Below is a small trained network, with its code and all its weights. Each question gives an input and a class and asks what happens when units are switched off, that is, made to give their printed mean instead of their output.

import numpy as np


def w(rows, s, z=0):
    codes = np.array(rows[::2]) - 128.0
    scale = np.full(codes.shape[1], s)
    scale[-1] = z or s
    return codes * scale


def f(y):
    return np.maximum(y, 0)


def log_softmax(a):
    a = a - a.max(-1, keepdims=True)
    return a - np.log(np.exp(a).sum(-1, keepdims=True))


def net(x, mask):
    res = np.array(x, float).reshape(1, 3) / 4 @ E
    y = f(res @ A[0][:, :-1].T + A[0][:, -1])
    res = res + np.where(mask, y, B[0][:, -1]) @ B[0][:, :-1]
    return log_softmax(res[-1] @ U[:, :-1].T + U[:, -1])


A, B = {}, {}
E = w([
[120,147,104,198,103,67,112,70,104,224,41,187],'x0',
[229,170,115,205,201,246,71,176,150,83,89,167],'x1',
[223,128,134,91,101,71,205,83,13,54,39,150],'x2',
],0.011)
A[0] = w([
[166,104,134,195,140,193,93,159,152,157,141,140,251],'neuron 1',
[141,131,137,37,135,200,154,126,221,56,176,100,21],'neuron 2',
[77,115,114,179,109,25,130,101,129,254,74,181,98],'neuron 3',
[52,163,113,18,97,30,158,95,106,141,160,96,24],'neuron 4',
[109,85,150,52,126,178,162,176,77,31,214,132,34],'neuron 5',
[14,126,125,118,143,104,123,138,179,224,217,110,179],'neuron 6',
[206,151,130,151,123,182,121,119,129,62,80,118,93],'neuron 7',
[105,100,126,32,140,105,148,144,140,37,210,105,201],'neuron 8',
[6,58,151,28,55,6,173,120,113,184,189,92,128],'neuron 9',
[150,128,149,198,123,171,138,131,119,215,48,178,73],'neuron 10',
[49,138,126,186,153,176,83,142,203,200,185,117,2],'neuron 11',
[167,131,126,40,124,9,198,105,32,62,80,128,159],'neuron 12',
],0.0089,0.0078)
B[0] = w([
[68,196,132,93,136,167,170,72,170,94,136,186,216],'neuron 1',
[169,143,123,144,151,51,116,131,82,171,140,79,181],'neuron 2',
[137,185,125,133,117,95,83,94,119,141,152,26,209],'neuron 3',
[200,94,139,104,218,109,110,184,111,134,176,160,194],'neuron 4',
[159,114,111,181,138,55,87,107,92,160,117,76,180],'neuron 5',
[110,97,149,90,14,168,151,82,138,143,89,163,217],'neuron 6',
[135,98,124,128,159,121,137,158,163,142,160,213,191],'neuron 7',
[109,198,127,124,87,130,98,81,139,154,124,79,202],'neuron 8',
[140,171,107,169,227,151,149,151,150,74,134,189,250],'neuron 9',
[156,139,126,131,161,73,106,136,102,136,177,52,171],'neuron 10',
[244,5,123,146,109,75,132,203,71,140,98,172,192],'neuron 11',
[102,77,142,110,16,173,137,114,159,160,106,169,234],'neuron 12',
],0.013,0.021)
U = w([
[156,63,146,105,69,142,143,130,129,147,102,162,78],'0',
[152,155,102,144,252,151,143,155,151,105,160,179,88],'1',
[144,174,104,159,132,76,82,106,106,161,143,49,92],'2',
[40,191,137,88,90,194,158,81,167,121,106,125,255],'3',
[96,92,128,124,157,145,138,168,104,109,110,77,103],'4',
],0.015,0.013)

Each question gives the input, the list of numbers given to net, and the class t.
The units are the neurons (one row each of A and B). Each row of codes is followed by its name. A weight is (code - 128) times the scale printed after its matrix; where a second scale follows, it is the last column's (A, B and U).
mask holds one flag per neuron, in row order. A switched-off neuron (its flag False) gives its mean, the last column of its row in B, instead of its output. The means were averaged over made-up inputs and are rounded, as every weight is.
A unit's drop is (log p(t) with every unit on - log p(t) with that unit switched off) / (log p(t) with every unit on - log p(t) with every unit switched off).
The circuit of an input: a set's keep is (log p(t) with only the set's units on - log p(t) with every unit switched off) / (log p(t) with every unit on - log p(t) with every unit switched off). Starting from all 12 units, units are removed one at a time, each time the one whose removal leaves the highest keep (on an exact tie, the one counted first), for as long as the keep stays at least 0.8.
units of the circuit, in order: the units of the circuit, biggest drop first
most important unit: the unit with the biggest drop
top k neurons: the k neurons with the biggest drops, biggest first
drop of u: that unit's drop, to one decimal
input [0,-2,-3], class 3: units of the circuit, in order -> [neuron 4]
input [-3,-4,2], class 1: top 3 neurons -> [neuron 9; neuron 4; neuron 6]
input [6,5,-2], class 2: top 4 neurons -> [neuron 9; neuron 10; neuron 4; neuron 3]
input [0,1,3], class 3: top 2 neurons -> [neuron 11; neuron 4]
input [6,4,1], class 2: top 2 neurons -> [neuron 9; neuron 10]
input [-7,5,-4], class 2: top 2 neurons -> [neuron 9; neuron 2]
input [0,-8,-2], class 1: top 2 neurons -> [neuron 9; neuron 4]
input [-4,-5,-5], class 0: top 4 neurons -> [neuron 6; neuron 11; neuron 1; neuron 8]
input [-5,-1,4], class 2: top 2 neurons -> [neuron 5; neuron 6]
input [-8,7,-1], class 2: top 2 neurons -> [neuron 9; neuron 2]
input [-7,4,-5], class 2: top 2 neurons -> [neuron 2; neuron 12]
input [-8,3,-7], class 2: top 3 neurons -> [neuron 2; neuron 12; neuron 5]
input [-1,3,-1], class 3: top 2 neurons -> [neuron 9; neuron 4]
input [8,-3,-2], class 2: most important unit -> neuron 3
input [-3,-5,-7], class 0: drop of neuron 3 -> 0.0
input [0,-2,-5], class 0: drop of neuron 6 -> 0.9
input [5,1,2], class 2: drop of neuron 6 -> 0.1
